Each row has a name. Each piece below is followed by the name of the row it came from, unless a question asks for something else. Each question is about the rows just above it. Places in a row count from 1.

[115 165  93 161 118 118  99 113 112] -> tika
[133 137 119 142  71 132  83 181 141] -> Kisi
[133 100 119 142  71 137  88 146 176] -> dugod
[133 100 175 142  71 132  83 181 141] -> gem
[ 96 138 164 153 120 153  84 116  87] -> nur
Row and place of [115] in the named rows: : tika, 1
Row and place of [176] in the named rows: : dugod, 9

[ 84  88 161  92 156  89  74 165  85]  pibon
[169 168  99 165 103  86 189 159  96]  Kisi
[183 183 157  91 156  90 192  88  89]  fiba
Row and place of [90] in the named rows: : fiba, 6
[168] is at row and place : Kisi, 2
Row and place of [159] in the named rows: : Kisi, 8
Row and place of [169] in the named rows: : Kisi, 1
Where in the named rows is [192]? : fiba, 7
Row and place of [161] in the named rows: : pibon, 3

[141  67  68  72]  pibon
[141  67  73  66]  Kisi
[141  67  73  64]  gem
Row and place of [68] in the named rows: : pibon, 3
Row and place of [72] in the named rows: : pibon, 4
q: [141  67  68  72] : pibon
[66] is at row and place : Kisi, 4

[123 158 135 102  84 110 185  84  95 107 135 128 103 137 185  97  89 147
 106 103 166  84 179 132 149  83 173 175 131 129 103  80  78 174 175 173
  93  84 163]  zode
[124 160 137 107  94 111 187  79 100 104 137 129 105 139 188  90 111 149
 107 101 166  91 182 132 149  99 103 119 160 181 106 151 161  96 139 143
 115 107 142]  pibon
[163 128 159 163 157  99 103 125 164 106 159 161 167 158 110 118 123 151
 101 106  91 106 125  93  90 144 163 164 128 125 109  90  90 163 158 156
 104 101 149]  tika
[123 158 135 102  84 110 185  84  95 107 135 128 103 137 185  97  89 147
 106 103 166  84 179 132 149  83 173 175 131 129 103  80  80 171 169 166
  98  90 158]  Kisi
[123 158 135 102  84 110 185  84  95 107 135 128 103 137 185  97  89 147
 106 103 166  84 179 132 149  83  97 117 158 179  87 151 161  90 137 141
  95 106 137]  zolaz
[117] is at row and place : zolaz, 28
Row and place of [124] in the named rows: : pibon, 1
q: [123 158 135 102  84 110 185  84  95 107 135 128 103 137 185  97  89 147
 106 103 166  84 179 132 149  83  97 117 158 179  87 151 161  90 137 141
  95 106 137] : zolaz
[124 160 137 107  94 111 187  79 100 104 137 129 105 139 188  90 111 149
 107 101 166  91 182 132 149  99 103 119 160 181 106 151 161  96 139 143
 115 107 142] is in which row? : pibon

[122 135 129 117 109  99 130 138 122 120 107 123] -> zode
[140 143 127 107 119 118 116 135 122 113 126 136] -> gem
[139 123 156  98  98 111 142 112 113 122 119 141] -> nur
[155 123 127 120 117 109 116 129 129 155 110 123] -> pibon
[110 137 128 141  93 117 136 118 115 141 121 136] -> zolaz
[123 123 106 136 127 186 108 128 171 133 150 125] -> Bog
Row and place of [115] in the named rows: : zolaz, 9
q: [155 123 127 120 117 109 116 129 129 155 110 123] : pibon

[112 135 137 161 146 163 130] : fiba
[119 117 129  55  56  57 136] : dugod
[118 121 136 119 118 118 121] : tika
[117] is at row and place : dugod, 2
Row and place of [129] in the named rows: : dugod, 3
Row and place of [55] in the named rows: : dugod, 4
[130] is at row and place : fiba, 7

[152 154 142 121 158 112 138 143 110 112 147 131 134 150 133 130 150 122
 112 144 110 127 127 142 110 141 151 127 136 156 127 135 150 138 114  97
 118 169 132 142 137 140 136 127 116  99 124 135 145 110 117  98] = zode
[125 118 127 114 109 136 100 138 123 150 132 156 110 137 121 128 108 131
 144 103 169 125 133 123 154 124 108 134 109 136 137 155 120 152 143 163
 156 127 104 137 123 137 124 122 128 146 167 118 141 106 122 141] = dugod
[121 121 123 123 123 134 120 132 152 139 127 104 120 142 146 122 102 137
 101 133 152 117 107 153 125 119 145 123 122 142 111 108 109 146 157 119
 123 125 143 127  83 129 152 158 124 122 154 147 147 130 110 102] = tika
[149 143 131 141 133 115 126 136 121 130 159 117 145 121 140 135 120 130
 121 143 104 100 122 142  86 140 139 108 142 142 115 135 123 132 114  89
 115 110 136 110 119 161 126 150 111 139 120 143 142 103 109 120] = delig
[152 157 111 165 117 114 119 119 101 147 137 133 155 135 125 147  76 137
 119 124 158 105 115 118 119 135 117 126 133 118 114 142 130 109 123 117
 113 128 146 143 122 139 122 151 129 126 130 118 156 111 116 118] = Nabes
[121 121 123 123 123 134 120 132 152 139 127 104 120 142 146 122 102 137
 101 133 152 117 107 153 121 119 145 123 122 142 111 108 109 146 152 139
 139  96 137 124 165 103 117 128 156 123 100 131 122 138 149 143] = fiba
[121 121 123 123 123 134 120 132 152 139 127 104 120 142 146 122 102 137
 101 133 152 117 107 153 121 119 145 123 122 142 111 108 109 146 152 141
 139  96 137 124 165 103 117 128 111 123 100 131 122 138 149 160] = pibon
[162 166 123 140 150 116 120 139 103 116 141 124 154 147 123 143 120 119
 108 131 128 109 129 128 112 129 132 115 143 127 124 130 142 130 116 111
 107 160 117 143 113 139 124 159 113 119 147 129 153 101 108  98] = gem
[122 114 106 129 119 103  98 127 148 171 135 103 144 144 117 144 112 149
 118 146 166 119 117 128 127 131 129 112 118 121 106 128 134 143 153 140
 125 132 136 134 121 116 109 161 125 120 135 119 164 130 112 114] = zolaz
Where in the named rows is [171]? : zolaz, 10
q: [125 118 127 114 109 136 100 138 123 150 132 156 110 137 121 128 108 131
 144 103 169 125 133 123 154 124 108 134 109 136 137 155 120 152 143 163
 156 127 104 137 123 137 124 122 128 146 167 118 141 106 122 141] : dugod
Where do [121 121 123 123 123 134 120 132 152 139 127 104 120 142 146 122 102 137
 101 133 152 117 107 153 121 119 145 123 122 142 111 108 109 146 152 139
 139  96 137 124 165 103 117 128 156 123 100 131 122 138 149 143] appear? : fiba
[152 157 111 165 117 114 119 119 101 147 137 133 155 135 125 147  76 137
 119 124 158 105 115 118 119 135 117 126 133 118 114 142 130 109 123 117
 113 128 146 143 122 139 122 151 129 126 130 118 156 111 116 118] is in which row? : Nabes

[119 128 124 112 149 129 126 137 122 128 127 123 132 130 124 123 128 129
 128 131 137 136 124 127 117 125 129 133 129 123  94 119 132 136 126 129
 133 130 130 119 144 131 155 136 123 131 149 117 134 126 122 123 104 137
 112 123] : gem
[118 125 120 132 128 122 132 126 133 131 116 134 135 126 132 135 119 128
 108 117  67 130 126 124 137 129 128 127 122 128 147 128 134 143 133 135
 106 128 135 124 110 125 138 138 131 115 134 153 132 137 126  92 128 129
 137 126] : Bog
[145 124 128 126 120 128 127 137 127 119 131 122 122 129 117 127 132 126
 114 133 119 134 130 136 141 126 115 124 126 120 127 131 120 134 123 119
 115 127 128 127 117 117 116 133 139 125 144 131 127 123 135 133 127 118
 127 134] : zolaz
[67] is at row and place : Bog, 21
[94] is at row and place : gem, 31
q: [145 124 128 126 120 128 127 137 127 119 131 122 122 129 117 127 132 126
 114 133 119 134 130 136 141 126 115 124 126 120 127 131 120 134 123 119
 115 127 128 127 117 117 116 133 139 125 144 131 127 123 135 133 127 118
 127 134] : zolaz

[118 112 150 121 124 124 134 112 129]  zolaz
[118 125 121 124 147 131 143 134 142]  zode
[118 112 150 121 124  99 134 112 129]  gem
[118 112 150 121 124 124 134 112 137]  delig
[118 104 116 127 136 129 137 112 135]  fiba
[128 112 133 147 127 121 143 106 122]  Kisi
Where in the named rows is [131]? : zode, 6
[136] is at row and place : fiba, 5

[123 125 139 133 118 118 138 124 172 155 120 124 149 115 117 139 115 118]  Kisi
[138 151  96 149 164 130 121 124 132 120 138 140 125  98 153 129 135 135]  gem
[ 98 104 118  91  88 132 113 129 193 118 141 143 116 132 117 146 130 135]  dugod
[104 114 136 103 100 156 149 129 111 161 151 147 159 100 135 138 157 160]  Nabes
[133 148  67 139 160 141 185 128 194  80 162 167  86  88 156 157 148 151]  pibon
[129 134 141 133 128  91 151 117 177 160 106 112 158 126 102 121  88  90]  zode
[157 158 127 182 172 123 147 122 114 156 107 112 154  95 144 126 110 115]  tika
[132 129 115 129 140 104 109 120 156  99 119 119 103 152 118 126 108 106]  fiba
[121 123 100 114 120 133  97 132 186  89 150 151  89 125 126 152 138 141]  delig
[133 137 139 142 142 105 147 119 142 159 113 115 159 113 116 116 104 100]  Bog
Row and place of [186] in the named rows: : delig, 9
Where in the named rows is [162]? : pibon, 11

[183 109 116 166] -> nur
[129 126 113 117] -> pibon
[132 136 117 126] -> Nabes
[162 155 119 132] -> gem
[133 131 136 128] -> delig
Where in the named rows is [133]? : delig, 1
Where in the named rows is [162]? : gem, 1
Row and place of [116] in the named rows: : nur, 3

[148 117 105  91 130] = nur
[147 114 178  86 122] = zode
[108 100 157 197 196] = tika
[157 114 143  85 122] = dugod
[136 122 147 110 127] = pibon
[148] is at row and place : nur, 1
Row and place of [130] in the named rows: : nur, 5
Where in the named rows is [197]? : tika, 4
[85] is at row and place : dugod, 4

[ 99 134  99  86 158 153 122 131 110 130 123 138 157 118 100 149 125 124
 121  77  97 109  94 156  95 133 118 143 176 155 143] = zolaz
[105 125 122 114 119 156 131  86 127 147 122 149 146 130  96 150 110 141
 130 114 108 121  97 144 109 111 124 120 143 155 118] = fiba
[147 143 156 137  99  99 143 104 145 100 152 100  95 145 109  96 102 132
 149 158 147 110 144 140 151  88 138  92  94  99 111] = delig
[116 142 112 124  96 151 170 129 152 139 139 135 136 150  84 134  92 100
 149 116 109  73 109 160 104  89 127  96 125 141 123] = zode
[100 136  88 144  90 157 160 144 150 142 142 146 159 131 117 150 106  97
 152 134 107 103  95 155  95 125 104 100  91 161 120] = tika
[105 125 122 114 119 156 131  86 127 147 122 149 146 130  96 117 101  94
 142  82 141  56 145 168 144 110 138 131 185  92 157] = dugod
[73] is at row and place : zode, 22
q: [105 125 122 114 119 156 131  86 127 147 122 149 146 130  96 117 101  94
 142  82 141  56 145 168 144 110 138 131 185  92 157] : dugod
Where in the named rows is [170]? : zode, 7
q: [147 143 156 137  99  99 143 104 145 100 152 100  95 145 109  96 102 132
 149 158 147 110 144 140 151  88 138  92  94  99 111] : delig
Where in the named rows is [89]? : zode, 26
q: [100 136  88 144  90 157 160 144 150 142 142 146 159 131 117 150 106  97
 152 134 107 103  95 155  95 125 104 100  91 161 120] : tika

[139 143 139 180 148] -> zolaz
[121 145 144 138 111] -> delig
[139 143 139 130 121] -> dugod
[136 146 136 134 138] -> pibon
[181 107 121 183 166] -> gem
[133 146 139 131 139] -> Kisi
[139 143 140 130 150] -> zode
Where in the named rows is [148]? : zolaz, 5
Where in the named rows is [180]? : zolaz, 4
[134] is at row and place : pibon, 4
[144] is at row and place : delig, 3
Where in the named rows is [150]? : zode, 5
Where in the named rows is [181]? : gem, 1

[146 100 128 150  94 122 172 135 124 149 133 141  97 131 130 142 103 111
 159 104 104 123  85 126 147 114 141 133 115 147 129 136 137 125 143 145
 126 157  57 128 125] = nur
[132 122 152 145  86 152 177 119 115 144 131 158 118 156 129 141  94 103
 161 127 150 118  96 113 138 120 115 129 115 151 104 134 117 132 126 163
 122 140  70 140 107] = tika
[134 121 174 106 101  99 188 138 132 159 147 148 144 117 152 137 108 101
 145  99 136 158 146 130 131  89 148 126  85 124  92 116 135 152  86 138
 141 149  89 147  97] = gem
Where in the named rows is [100]? : nur, 2
q: [146 100 128 150  94 122 172 135 124 149 133 141  97 131 130 142 103 111
 159 104 104 123  85 126 147 114 141 133 115 147 129 136 137 125 143 145
 126 157  57 128 125] : nur
Where in the named rows is [156]? : tika, 14
[134 121 174 106 101  99 188 138 132 159 147 148 144 117 152 137 108 101
 145  99 136 158 146 130 131  89 148 126  85 124  92 116 135 152  86 138
 141 149  89 147  97] is in which row? : gem

[141 145 117 146 118 122 134 176 138 130 127 143 147 130 157 162 139 158
 120 165  98 151 117 122 137 171 158 132 153 160 127 152 134 149 143 111
 186 126 137 128 100 142 166 110 136 146 145 157 155 125 171 119 159 145
 106 138 113 167 159 142]  zode
[119 111 122 111 112  96 123  96  73 119  97 101  93 101 100 137 111 133
 104  89 109 104  82  66  86  95 127 111 113 119  91 131 107 110 137 108
 127  77  95  87 104  97 141  97 117 107 124 141 112 107 101  85 122  94
 102 104  91 108 111 105]  delig
[161 153 122 133 122 109 137 150 133 149 135 135 138 118 144 178 138 159
 125 135 124 152 119 117 137 144 152 137 164 161 108 154 136 152 159 117
 176 110 139 122 109 145 175 105 141 149 142 167 157 153 140 120 167 132
 119 155 118 166 165 149]  nur
[154 133 142 104 155 141 134 123 125 163 125  76  90 130 115 167  97 158
 136 113 173  98 141 118  95 114 134 127 113 139 122 163 140 122 159 161
 128 146 100  93 145 145 174 154 169 152 161 168 108 157  91 112 150 153
 151 136 134 117 142 102]  gem
[168 160 144 162 146 183 146 164 168 144 168 150 148 170 176 124 142 134
 148 184 172 167 161 174 173 167 140 142 161 155 184 135 140 143 135 161
 147 185 174 167 156 184 126 175 142 146 154 129 147 176 169 171 130 171
 166 167 159 150 149 165]  pibon
[ 99 149 122 142 114 132 115 139 159 116 135 176 176 124 131 122 159 124
 140 138  91 152 142 167 170 142 132 145 152 110 136 123 130 141 119 122
 115 130 146 174 123 109 117 125 102 121 121 113 140 117 149 159 122 116
 114 137 142 167 152 157]  Bog
[140 144 115 140 116 107 135 155 128 137 131 144 144 119 142 163 144 151
 120 140  99 147 114 113 142 157 157 135 161 155 106 146 136 148 143 102
 173 108 155 126 103 137 162  97 132 140 139 155 160 142 155 110 150 132
 109 152 105 169 156 150]  dugod
[82] is at row and place : delig, 23
q: [168 160 144 162 146 183 146 164 168 144 168 150 148 170 176 124 142 134
 148 184 172 167 161 174 173 167 140 142 161 155 184 135 140 143 135 161
 147 185 174 167 156 184 126 175 142 146 154 129 147 176 169 171 130 171
 166 167 159 150 149 165] : pibon
Where do [161 153 122 133 122 109 137 150 133 149 135 135 138 118 144 178 138 159
 125 135 124 152 119 117 137 144 152 137 164 161 108 154 136 152 159 117
 176 110 139 122 109 145 175 105 141 149 142 167 157 153 140 120 167 132
 119 155 118 166 165 149] appear? : nur

[180 154 130 138 124 138 137 102 158]  fiba
[180 155 130 124 124 136 137 160  92]  delig
[155 153 116 135 153 118 152 141 127]  Kisi
Row and place of [152] in the named rows: : Kisi, 7
[136] is at row and place : delig, 6
Row and place of [154] in the named rows: : fiba, 2
Where in the named rows is [92]? : delig, 9
Row and place of [158] in the named rows: : fiba, 9
[102] is at row and place : fiba, 8

[116 127 110 150 145 127 125 141 138] : fiba
[116 141 162 128 123 141 132 113 114] : nur
[ 90  91 156 184 105  74 127 116 186] : gem
[109 129  90 145 152 143 126 151 143] : Bog
[121 129 138 163 106 125 164 144 150] : Kisi
[121 145 135 127 126 140 142 129 110] : delig
[148 161 144 103 118 153 148 118  93] : zolaz
[ 89 133 106 128 161 147  89 133 115] : tika
Where in the named rows is [163]? : Kisi, 4
[184] is at row and place : gem, 4

[157 157 169 169 191] : pibon
[157 192 169 193 102] : fiba
[157 157 169 169 171] : Kisi
Row and place of [191] in the named rows: : pibon, 5
[192] is at row and place : fiba, 2

[125 126 169 100 128 157 128 101 114] -> zolaz
[125 124 101 148 123 117 140 132 150] -> zode
[123 145 104 125 114 120 125 115 129] -> Nabes
[126 119 161 109 144 166 125 154 119] -> Bog
[118 108 147 132 120 122 132 131 123] -> dugod
[138 140  96 151 134  89 137 143 133] -> fiba
[165 101 132  98 149 196 103 151  95] -> Kisi
[121 126 113 141 123 121 147 116 139] -> delig
[118 108 147 128 120 122 132 131 123] -> nur
[154 113 172 103 154 172 104 132 101] -> pibon
[114 101 106 137 111 105 133 151 122] -> gem
Row and place of [129] in the named rows: : Nabes, 9
Row and place of [98] in the named rows: : Kisi, 4
[100] is at row and place : zolaz, 4
q: [125 126 169 100 128 157 128 101 114] : zolaz

[130  80 142 151 111 122  78 121 124 124 110 158 147  96 114 111 140 113
 134 140 124 131 167 131 100]  gem
[138 158  88  89 161 120 157 119 141  76 150 127 131 120  95  96 123 151
 114 122 170 109 127 135 132]  Nabes
[118 146 105 111 157 132 133 143 159  90 134 109 120 152 123 130 118 164
 139 136 145 103 105 170 130]  pibon
Row and place of [146] in the named rows: : pibon, 2
Row and place of [138] in the named rows: : Nabes, 1
Where in the named rows is [139]? : pibon, 19
Where in the named rows is [90]? : pibon, 10
Where do [138 158  88  89 161 120 157 119 141  76 150 127 131 120  95  96 123 151
 114 122 170 109 127 135 132] appear? : Nabes
Row and place of [78] in the named rows: : gem, 7
[142] is at row and place : gem, 3

[175  96 147 136 128  94  77] : Nabes
[177  93  62 151  97 106 109] : gem
[163 101  77 148 174 118  96] : dugod
[178  98 137 132 176  93  78] : pibon
[175  96 147 136 126 138  61] : tika
Where in the named rows is [177]? : gem, 1
[97] is at row and place : gem, 5
Where in the named rows is [174]? : dugod, 5
[118] is at row and place : dugod, 6
[98] is at row and place : pibon, 2

[120 162  95 144]  tika
[ 70 154  91 100]  Nabes
[ 89 154  95 115]  pibon
[107 162  91 134]  gem
[126 119 118  96]  zode
Row and place of [89] in the named rows: : pibon, 1
[120] is at row and place : tika, 1
[119] is at row and place : zode, 2
Where in the named rows is [144]? : tika, 4
Row and place of [115] in the named rows: : pibon, 4

[ 67 100  85  66]  fiba
[ 76 118 158  62]  gem
[159 125  75  85]  Nabes
Where in the named rows is [76]? : gem, 1
[159] is at row and place : Nabes, 1
Where in the named rows is [125]? : Nabes, 2
[158] is at row and place : gem, 3
Where in the named rows is [66]? : fiba, 4

[174 139 135 143 160 129 139 115 157 120 159 125 121 116]  gem
[101 125 118 106 104 110 126 124 120 110 103 104 121 122]  zode
[150 114 111 115 109 115 102 140  78 149 103 145 126 133]  pibon
[136 129 132 140 141 118 105 124 127 143 137 166 112 123]  zolaz
[129 129 120 128 128 136 158 114 135 106 131 101 158 116]  dugod
[128 138 129 123 132 125 126 129 127 136 124 141 116 130]  Nabes
[119 153 128 120 118 109 139 121 125  89 114  94 117 112]  fiba
[128 138 129 123 132 125 126 129 127 136 124 141 116 124]  delig
[149 131 107 144 140 113 137 123 121 115 141 120 127 118]  Bog
[118 140  85 119 118  96 156 114  71 116 121 108 108 125]  tika
[ 88 114 111 115 109 115 102 140  78 149 103 145 126 133]  Kisi
[96] is at row and place : tika, 6
[129 129 120 128 128 136 158 114 135 106 131 101 158 116] is in which row? : dugod

